Below are the code and all the weights of a small trained network. Each question names an input and a target symbol and asks about switching units off, where a switched-off unit gives its printed mean instead of its output.

import numpy as np


def w(rows, s, z=0):
    codes = np.array(rows[::2]) - 128.0
    scale = np.full(codes.shape[1], s)
    scale[-1] = z or s
    return codes * scale


def f(y):
    return y / 2 * (1 + np.tanh(0.7978845608 * (y + 0.044715 * y**3)))


def softmax(a):
    e = np.exp(a - a.max(-1, keepdims=True))
    return e / e.sum(-1, keepdims=True)


def log_softmax(a):
    a = a - a.max(-1, keepdims=True)
    return a - np.log(np.exp(a).sum(-1, keepdims=True))


def net(x, mask):
    ids = ['βγδεηθλμφψ'.index(c) for c in x.split()]
    T = len(ids)
    res = E[ids] + P[:T]
    r = res
    for j in range(3):
        rows = slice(3 * j, 3 * j + 3)
        q, k, v = (r @ M[0][rows].T for M in (Q, K, V))
        z = softmax(np.where(np.tri(T) > 0, q @ k.T / 3**0.5, -1e9)) @ v
        o = O[0][rows]
        res = res + np.where(mask[j], z, o[:, -1]) @ o[:, :-1]
    y = f(res @ A[0][:, :-1].T + A[0][:, -1])
    res = res + np.where(mask[3:27], y, B[0][:, -1]) @ B[0][:, :-1]
    return log_softmax(res[-1] @ U[:, :-1].T + U[:, -1])


Q, K, V, O, A, B = {}, {}, {}, {}, {}, {}
E = w([
[127,122,124],'β',
[77,39,216],'γ',
[131,35,130],'δ',
[133,80,129],'ε',
[24,156,195],'η',
[220,170,248],'θ',
[60,80,125],'λ',
[172,30,60],'μ',
[41,111,253],'φ',
[127,37,185],'ψ',
],0.014)
P = w([
[138,135,5],'0',
[58,97,215],'1',
[54,93,223],'2',
[91,68,217],'3',
[90,75,216],'4',
[113,56,198],'5',
[118,60,205],'6',
[108,64,209],'7',
[109,61,201],'8',
[86,77,212],'9',
[116,69,179],'10',
[142,47,183],'11',
[134,72,174],'12',
[163,42,159],'13',
],0.012)
Q[0] = w([
[128,57,152],'head 0',
[158,140,94],'head 0',
[151,9,227],'head 0',
[46,64,145],'head 1',
[118,160,149],'head 1',
[166,94,142],'head 1',
[80,75,201],'head 2',
[156,206,108],'head 2',
[179,63,75],'head 2',
],0.015)
K[0] = w([
[167,212,107],'head 0',
[103,123,151],'head 0',
[117,211,4],'head 0',
[179,152,234],'head 1',
[54,103,76],'head 1',
[170,148,129],'head 1',
[163,179,132],'head 2',
[67,89,133],'head 2',
[144,93,119],'head 2',
],0.013)
V[0] = w([
[14,207,211],'head 0',
[104,250,16],'head 0',
[61,48,192],'head 0',
[121,143,177],'head 1',
[69,67,126],'head 1',
[95,79,149],'head 1',
[133,207,86],'head 2',
[55,124,140],'head 2',
[113,40,92],'head 2',
],0.014)
O[0] = w([
[176,88,63,31],'head 0',
[110,188,2,186],'head 0',
[109,39,130,127],'head 0',
[170,163,112,225],'head 1',
[105,123,84,226],'head 1',
[121,118,72,247],'head 1',
[136,143,77,48],'head 2',
[116,70,89,138],'head 2',
[52,160,146,153],'head 2',
],0.014,0.011)
A[0] = w([
[125,109,173,166],'neuron 0',
[112,206,156,75],'neuron 1',
[133,221,96,78],'neuron 2',
[80,60,60,65],'neuron 3',
[237,84,123,221],'neuron 4',
[137,145,75,144],'neuron 5',
[187,202,139,31],'neuron 6',
[113,107,63,245],'neuron 7',
[136,213,106,95],'neuron 8',
[68,163,108,184],'neuron 9',
[115,94,161,116],'neuron 10',
[149,148,94,143],'neuron 11',
[100,184,71,216],'neuron 12',
[143,123,128,92],'neuron 13',
[149,135,93,61],'neuron 14',
[112,190,219,197],'neuron 15',
[121,85,132,75],'neuron 16',
[123,109,107,127],'neuron 17',
[145,249,149,70],'neuron 18',
[173,48,142,188],'neuron 19',
[133,93,135,183],'neuron 20',
[90,75,118,114],'neuron 21',
[29,134,203,149],'neuron 22',
[124,205,115,2],'neuron 23',
],0.012,0.0043)
B[0] = w([
[139,175,73,166],'neuron 0',
[130,96,157,197],'neuron 1',
[102,82,189,201],'neuron 2',
[140,122,167,214],'neuron 3',
[56,119,119,164],'neuron 4',
[166,165,125,169],'neuron 5',
[134,152,27,151],'neuron 6',
[104,168,253,197],'neuron 7',
[149,62,193,191],'neuron 8',
[152,154,97,211],'neuron 9',
[163,151,98,168],'neuron 10',
[157,117,112,152],'neuron 11',
[124,138,75,221],'neuron 12',
[146,121,125,125],'neuron 13',
[169,64,137,142],'neuron 14',
[95,102,38,215],'neuron 15',
[165,122,137,158],'neuron 16',
[206,170,230,146],'neuron 17',
[122,143,174,209],'neuron 18',
[104,180,164,190],'neuron 19',
[117,156,139,157],'neuron 20',
[186,142,73,184],'neuron 21',
[179,107,87,253],'neuron 22',
[144,95,208,181],'neuron 23',
],0.0078,0.023)
U = w([
[113,203,185,180],'β',
[200,39,142,4],'γ',
[106,159,95,226],'δ',
[90,163,134,244],'ε',
[194,220,131,152],'η',
[135,143,144,156],'θ',
[97,254,118,218],'λ',
[75,75,144,25],'μ',
[148,98,183,115],'φ',
[143,95,100,90],'ψ',
],0.0079,0.0022)

Each question gives the input, a string of symbols that net reads in full, and the target symbol t.
The units are the heads (3 rows each of Q, K, V and O) and the neurons (one row each of A and B). Each row of codes is followed by its name. A weight is (code - 128) times the scale printed after its matrix; where a second scale follows, it is the last column's (O, A, B and U).
mask holds one flag per unit, heads first, then neurons. A switched-off unit (its flag False) gives its mean, the last column of its rows in O or B, instead of its output. The means were averaged over made-up inputs and are rounded, as every weight is.
A unit's drop is (log p(t) with every unit on - log p(t) with that unit switched off) / (log p(t) with every unit on - log p(t) with every unit switched off).
The circuit of an input: a set's keep is (log p(t) with only the set's units on - log p(t) with every unit switched off) / (log p(t) with every unit on - log p(t) with every unit switched off). Starting from the 12 units with the biggest drops (on a tie, the unit counted first), units are removed one at a time, each time the one whose removal leaves the highest keep (on an exact tie, the one counted first), for as long as the keep stays at least 0.8.
units of the circuit, in order: the units of the circuit, biggest drop first
top k neurons: the k neurons with the biggest drops, biggest first
which heads matter: for each layer, one digit per head in row order, 1 if its drop is at least 0.15 and else 0, layers parted by /
drop of u: that unit's drop, to one decimal
input ψ μ η β, target ψ: top neuron => neuron 22
input γ δ δ, target γ: which heads matter => 100
input ψ δ φ β β γ η η μ φ μ φ η φ, target ψ: which heads matter => 100
input μ η μ γ φ γ μ, target μ: which heads matter => 101
input γ ψ φ, target γ: units of the circuit, in order => head 0; neuron 22
input β μ γ β γ μ φ λ β ψ δ ε η, target β: units of the circuit, in order => head 0; neuron 2; neuron 23; neuron 18
input φ φ β, target φ: units of the circuit, in order => head 0; neuron 15; neuron 22; neuron 19
input η φ μ β β β μ β, target η: units of the circuit, in order => head 0; neuron 5; neuron 15
input λ ψ β η δ ε γ γ ψ η ψ, target λ: units of the circuit, in order => head 0; neuron 8; neuron 22
input η ε δ λ δ η ψ μ η ε η γ ψ ε, target η: units of the circuit, in order => head 0; neuron 5; neuron 7
input δ η λ, target δ: which heads matter => 100
input γ ψ β γ μ μ γ η β ψ ε γ φ λ, target γ: which heads matter => 101
input ψ γ γ δ η γ, target ψ: top 2 neurons => neuron 22; neuron 7
input η β μ η γ λ, target η: top 2 neurons => neuron 7; neuron 5
input γ γ η β γ η ψ ε ε, target γ: units of the circuit, in order => head 0
input η γ β φ, target η: top 3 neurons => neuron 5; neuron 7; neuron 17
input δ λ φ, target δ: top 2 neurons => neuron 15; neuron 22
input γ γ μ λ, target γ: top 2 neurons => neuron 22; neuron 21
input φ γ γ φ δ δ, target φ: top 3 neurons => neuron 7; neuron 3; neuron 19
input ψ β γ ε η, target ψ: top neuron => neuron 22
input γ ε ψ φ μ β γ μ γ ψ, target γ: top 2 neurons => neuron 22; neuron 7
input γ μ β δ ψ, target γ: drop of neuron 22 => 0.3
input η γ φ λ λ ψ μ ψ ε β ψ, target η: drop of head 0 => 0.8
input δ γ μ β ε ψ ε, target δ: drop of neuron 2 => 0.1
